Below are the code and all the weights of a small trained network. Each question names an input and a class and asks about switching units off, where a switched-off unit gives its printed mean instead of its output.

import numpy as np


def w(rows, s, z=0):
    codes = np.array(rows[::2]) - 128.0
    scale = np.full(codes.shape[1], s)
    scale[-1] = z or s
    return codes * scale


def norm(h):
    return h / np.sqrt((h * h).mean(-1, keepdims=True) + 1e-5)


def f(y):
    return y / 2 * (1 + np.tanh(0.7978845608 * (y + 0.044715 * y**3)))


def log_softmax(a):
    a = a - a.max(-1, keepdims=True)
    return a - np.log(np.exp(a).sum(-1, keepdims=True))


def net(x, mask):
    res = np.array(x, float).reshape(1, 4) / 4 @ E
    u = 0
    for l in range(3):
        y = f(norm(res) @ A[l][:, :-1].T + A[l][:, -1])
        res = res + np.where(mask[u : u + 7], y, B[l][:, -1]) @ B[l][:, :-1]
        u += 7
    return log_softmax(norm(res)[-1] @ U[:, :-1].T + U[:, -1])


A, B = {}, {}
E = w([
[41,124,218,156,170],'x0',
[58,199,122,67,70],'x1',
[63,29,145,151,177],'x2',
[123,82,2,75,74],'x3',
],0.0051)
A[0] = w([
[216,108,173,94,129,153],'L0N1',
[2,112,165,167,149,169],'L0N2',
[79,181,94,53,98,213],'L0N3',
[148,114,61,70,224,202],'L0N4',
[145,123,35,96,208,183],'L0N5',
[147,153,81,162,133,2],'L0N6',
[59,162,114,153,38,167],'L0N7',
],0.0092,0.0033)
B[0] = w([
[81,139,111,184,145,161],'L0N1',
[172,70,137,87,171,253],'L0N2',
[172,150,186,86,102,226],'L0N3',
[69,62,168,170,100,185],'L0N4',
[147,100,115,170,94,193],'L0N5',
[134,119,123,130,182,117],'L0N6',
[249,171,134,71,118,187],'L0N7',
],0.011,0.0059)
A[1] = w([
[173,85,61,100,231,140],'L1N1',
[209,70,60,94,129,145],'L1N2',
[47,76,38,117,13,10],'L1N3',
[132,210,122,255,159,132],'L1N4',
[135,166,217,140,116,66],'L1N5',
[37,209,133,140,85,3],'L1N6',
[11,128,150,171,121,159],'L1N7',
],0.0074,0.0033)
B[1] = w([
[85,136,254,186,174,204],'L1N1',
[5,169,151,208,142,251],'L1N2',
[137,127,134,209,90,180],'L1N3',
[64,193,44,92,207,198],'L1N4',
[135,74,54,106,119,158],'L1N5',
[227,142,205,109,176,91],'L1N6',
[240,176,99,121,91,160],'L1N7',
],0.0071,0.003)
A[2] = w([
[98,128,51,184,154,221],'L2N1',
[135,168,160,44,53,167],'L2N2',
[168,147,87,151,178,19],'L2N3',
[135,88,134,109,197,3],'L2N4',
[139,24,68,204,61,67],'L2N5',
[229,179,152,55,57,194],'L2N6',
[172,128,143,1,106,221],'L2N7',
],0.0098,0.003)
B[2] = w([
[127,230,182,84,137,188],'L2N1',
[252,122,75,89,166,210],'L2N2',
[36,195,133,105,201,126],'L2N3',
[116,62,145,212,152,147],'L2N4',
[45,162,109,84,13,216],'L2N5',
[254,127,32,71,139,254],'L2N6',
[148,120,17,149,114,237],'L2N7',
],0.0079,0.0077)
U = w([
[203,130,61,59,95,222],'0',
[30,233,141,135,205,3],'1',
[66,90,191,155,180,246],'2',
[9,144,127,158,1,124],'3',
],0.0091,0.0032)

Each question gives the input, the list of numbers given to net, and the class t.
The units are the neurons (one row each of A and B). Each row of codes is followed by its name. A weight is (code - 128) times the scale printed after its matrix; where a second scale follows, it is the last column's (A, B and U).
mask holds one flag per neuron, layer by layer. A switched-off neuron (its flag False) gives its mean, the last column of its row in B, instead of its output. The means were averaged over made-up inputs and are rounded, as every weight is.
A unit's drop is (log p(t) with every unit on - log p(t) with that unit switched off) / (log p(t) with every unit on - log p(t) with every unit switched off).
unit that matters most: the unit with the biggest drop
top k neurons: the k neurons with the biggest drops, biggest first
top k neurons in layer l: the k neurons of layer l with the biggest drops, biggest first
drop of u: that unit's drop, to one decimal
input [-5,-5,8,-2], class 3: unit that matters most : L2N5
input [-7,2,-2,-8], class 1: top 2 neurons : [L1N4 L0N1]
input [5,-1,-6,-3], class 1: top 2 neurons : [L0N3 L1N4]
input [4,-3,7,6], class 2: top 2 neurons : [L0N2 L1N1]
input [1,-2,-5,7], class 3: top 3 neurons : [L0N5 L0N4 L1N2]
input [-4,-8,2,-4], class 1: top 2 neurons in layer 0 : [L0N2 L0N1]
input [3,-8,5,3], class 2: top 2 neurons : [L1N1 L2N7]
input [1,-7,-7,4], class 3: top 2 neurons in layer 0 : [L0N4 L0N5]
input [8,-8,-7,6], class 1: top 4 neurons in layer 0 : [L0N2 L0N1 L0N3 L0N6]
input [0,-8,6,1], class 3: drop of L2N5 : 0.3
input [6,-5,-7,7], class 3: drop of L1N5 : 0.0
input [3,-5,7,1], class 2: drop of L0N2 : 0.1
input [-8,3,3,-1], class 3: drop of L0N4 : 0.2
input [1,1,6,2], class 2: unit that matters most : L0N2
